Below are the code and all the weights of a small trained network. Each question names an input and a target symbol and asks about switching units off, where a switched-off unit gives its printed mean instead of its output.

import numpy as np


def w(rows, s, z=0):
    codes = np.array(rows[::2]) - 128.0
    scale = np.full(codes.shape[1], s)
    scale[-1] = z or s
    return codes * scale


def norm(h):
    return h / np.sqrt((h * h).mean(-1, keepdims=True) + 1e-5)


def f(y):
    return y / 2 * (1 + np.tanh(0.7978845608 * (y + 0.044715 * y**3)))


def softmax(a):
    e = np.exp(a - a.max(-1, keepdims=True))
    return e / e.sum(-1, keepdims=True)


def log_softmax(a):
    a = a - a.max(-1, keepdims=True)
    return a - np.log(np.exp(a).sum(-1, keepdims=True))


def net(x, mask):
    ids = ['βδεζηθλμξπτω'.index(c) for c in x.split()]
    T = len(ids)
    res = E[ids] + P[:T]
    q, k, v = (norm(res) @ M[0].T for M in (Q, K, V))
    z = softmax(np.where(np.tri(T) > 0, q @ k.T / 2**0.5, -1e9)) @ v
    res = res + np.where(mask[0], z, O[0][:, -1]) @ O[0][:, :-1]
    y = f(norm(res) @ A[0][:, :-1].T + A[0][:, -1])
    res = res + np.where(mask[1:9], y, B[0][:, -1]) @ B[0][:, :-1]
    return log_softmax(norm(res)[-1] @ U[:, :-1].T + U[:, -1])


Q, K, V, O, A, B = {}, {}, {}, {}, {}, {}
E = w([
[151,147,145,116,82,1],'β',
[148,116,126,129,117,123],'δ',
[135,128,147,131,86,134],'ε',
[132,128,111,130,102,133],'ζ',
[118,101,129,139,132,113],'η',
[136,127,98,126,120,128],'θ',
[128,110,156,136,109,122],'λ',
[132,108,121,136,121,119],'μ',
[154,110,143,127,132,114],'ξ',
[128,114,107,130,136,119],'π',
[100,124,105,135,110,130],'τ',
[123,115,134,137,103,127],'ω',
],0.041)
P = w([
[165,42,89,101,119,141],'0',
[176,131,94,253,144,136],'1',
[183,104,93,195,129,107],'2',
[133,24,93,20,125,179],'3',
[153,63,90,107,112,116],'4',
[155,145,86,254,126,108],'5',
[155,112,84,192,108,88],'6',
[122,28,88,11,109,151],'7',
[143,70,84,99,102,97],'8',
[154,155,80,255,108,71],'9',
[148,116,79,184,99,66],'10',
[117,40,78,20,94,114],'11',
[127,94,72,129,105,98],'12',
[134,128,79,183,99,66],'13',
],0.0089)
Q[0] = w([
[125,247,174,198,223,208],'head 0',
[149,152,100,222,80,3],'head 0',
],0.02)
K[0] = w([
[129,71,134,99,153,237],'head 0',
[100,102,125,4,89,60],'head 0',
],0.025)
V[0] = w([
[181,185,125,109,29,176],'head 0',
[140,173,8,101,149,132],'head 0',
],0.016)
O[0] = w([
[79,61,200,186,250,104,108],'head 0',
[191,64,125,180,145,215,2],'head 0',
],0.021,0.0041)
A[0] = w([
[126,57,185,178,198,201,60],'neuron 0',
[120,118,174,120,69,113,121],'neuron 1',
[151,142,190,91,160,119,254],'neuron 2',
[208,201,73,66,66,151,210],'neuron 3',
[139,99,56,147,52,177,111],'neuron 4',
[105,127,5,113,190,110,174],'neuron 5',
[62,211,118,73,133,51,142],'neuron 6',
[252,83,45,144,88,149,149],'neuron 7',
],0.015,0.0058)
B[0] = w([
[108,160,26,3,92,91,165],'neuron 0',
[155,122,84,134,57,65,159],'neuron 1',
[125,234,156,218,201,141,159],'neuron 2',
[154,116,50,201,221,118,201],'neuron 3',
[155,167,233,73,142,135,178],'neuron 4',
[136,161,157,171,73,52,168],'neuron 5',
[116,105,154,150,125,249,251],'neuron 6',
[101,119,192,137,84,91,201],'neuron 7',
],0.014,0.016)
U = w([
[176,170,161,135,143,3,50],'β',
[158,157,194,23,90,93,133],'δ',
[172,193,60,113,59,124,88],'ε',
[218,127,201,152,133,198,117],'ζ',
[67,54,167,163,200,67,110],'η',
[108,70,74,135,215,109,192],'θ',
[123,139,44,190,178,201,74],'λ',
[116,91,133,134,119,81,93],'μ',
[121,137,197,174,217,178,107],'ξ',
[102,148,74,64,142,39,138],'π',
[59,202,151,107,98,159,191],'τ',
[130,35,98,112,119,162,254],'ω',
],0.014,0.0045)

Each question gives the input, a string of symbols that net reads in full, and the target symbol t.
The units are the heads (2 rows each of Q, K, V and O) and the neurons (one row each of A and B). Each row of codes is followed by its name. A weight is (code - 128) times the scale printed after its matrix; where a second scale follows, it is the last column's (O, A, B and U).
mask holds one flag per unit, heads first, then neurons. A switched-off unit (its flag False) gives its mean, the last column of its rows in O or B, instead of its output. The means were averaged over made-up inputs and are rounded, as every weight is.
A unit's drop is (log p(t) with every unit on - log p(t) with that unit switched off) / (log p(t) with every unit on - log p(t) with every unit switched off).
The circuit of an input: a set's keep is (log p(t) with only the set's units on - log p(t) with every unit switched off) / (log p(t) with every unit on - log p(t) with every unit switched off). Starting from all 9 units, units are removed one at a time, each time the one whose removal leaves the highest keep (on an exact tie, the one counted first), for as long as the keep stays at least 0.8.
circuit, biggest first: the units of the circuit, biggest drop first
unit that matters most: the unit with the biggest drop
top k neurons: the k neurons with the biggest drops, biggest first
drop of u: that unit's drop, to one decimal
input λ π π λ, target ζ: unit that matters most => head 0
input θ λ λ ξ ξ ω λ τ ξ μ λ λ, target β: circuit, biggest first => [head 0; neuron 6; neuron 3; neuron 4]
input δ τ δ η δ ω π λ τ θ λ λ, target ω: circuit, biggest first => [neuron 0; head 0]
input π η λ δ θ, target τ: circuit, biggest first => [head 0; neuron 6]
input τ λ η η ζ π π, target θ: circuit, biggest first => [head 0; neuron 0]
input λ μ λ λ, target β: circuit, biggest first => [neuron 6; head 0; neuron 3; neuron 4]
input ε ξ δ τ η λ μ π θ λ μ, target ω: circuit, biggest first => [head 0; neuron 0]
input ε θ π μ δ ω ξ λ ζ π τ, target θ: circuit, biggest first => [head 0; neuron 0]
input λ η λ τ τ ξ δ τ δ λ λ, target π: circuit, biggest first => [neuron 0; head 0]
input δ ω θ, target π: circuit, biggest first => [head 0; neuron 0]
input δ θ ε δ δ ω, target π: top 3 neurons => [neuron 0; neuron 6; neuron 3]
input λ π λ π π ξ θ, target ζ: circuit, biggest first => [head 0; neuron 4]
input β μ ε, target ε: top 3 neurons => [neuron 1; neuron 7; neuron 4]
input ξ λ π ε ξ ω δ, target λ: circuit, biggest first => [neuron 3]
input λ θ β π η λ ω, target ω: circuit, biggest first => [neuron 2; neuron 5]
input π λ β π, target β: top 2 neurons => [neuron 5; neuron 6]
input θ λ π ω π η λ η ξ λ π, target λ: top 3 neurons => [neuron 3; neuron 6; neuron 0]
input λ λ λ λ π δ τ, target ζ: top 2 neurons => [neuron 4; neuron 3]
input λ θ λ δ μ τ π, target β: top 2 neurons => [neuron 6; neuron 3]
input λ λ λ τ τ ξ ω θ, target λ: unit that matters most => neuron 3
input π ε ω μ λ β ξ λ ξ η ε η ε, target ε: top 2 neurons => [neuron 1; neuron 7]
input β ξ λ η λ ω, target ω: top 4 neurons => [neuron 2; neuron 4; neuron 3; neuron 5]
input μ μ η, target β: top 4 neurons => [neuron 6; neuron 3; neuron 4; neuron 7]
input μ ζ π θ τ θ δ, target δ: top 2 neurons => [neuron 0; neuron 6]
input τ η τ η λ ξ λ ε ω θ, target η: drop of head 0 => 0.4
input ε η π π δ λ ξ π λ, target λ: drop of neuron 7 => 0.1
input ξ θ π π η τ λ ξ δ π π π, target ζ: circuit, biggest first => [head 0]
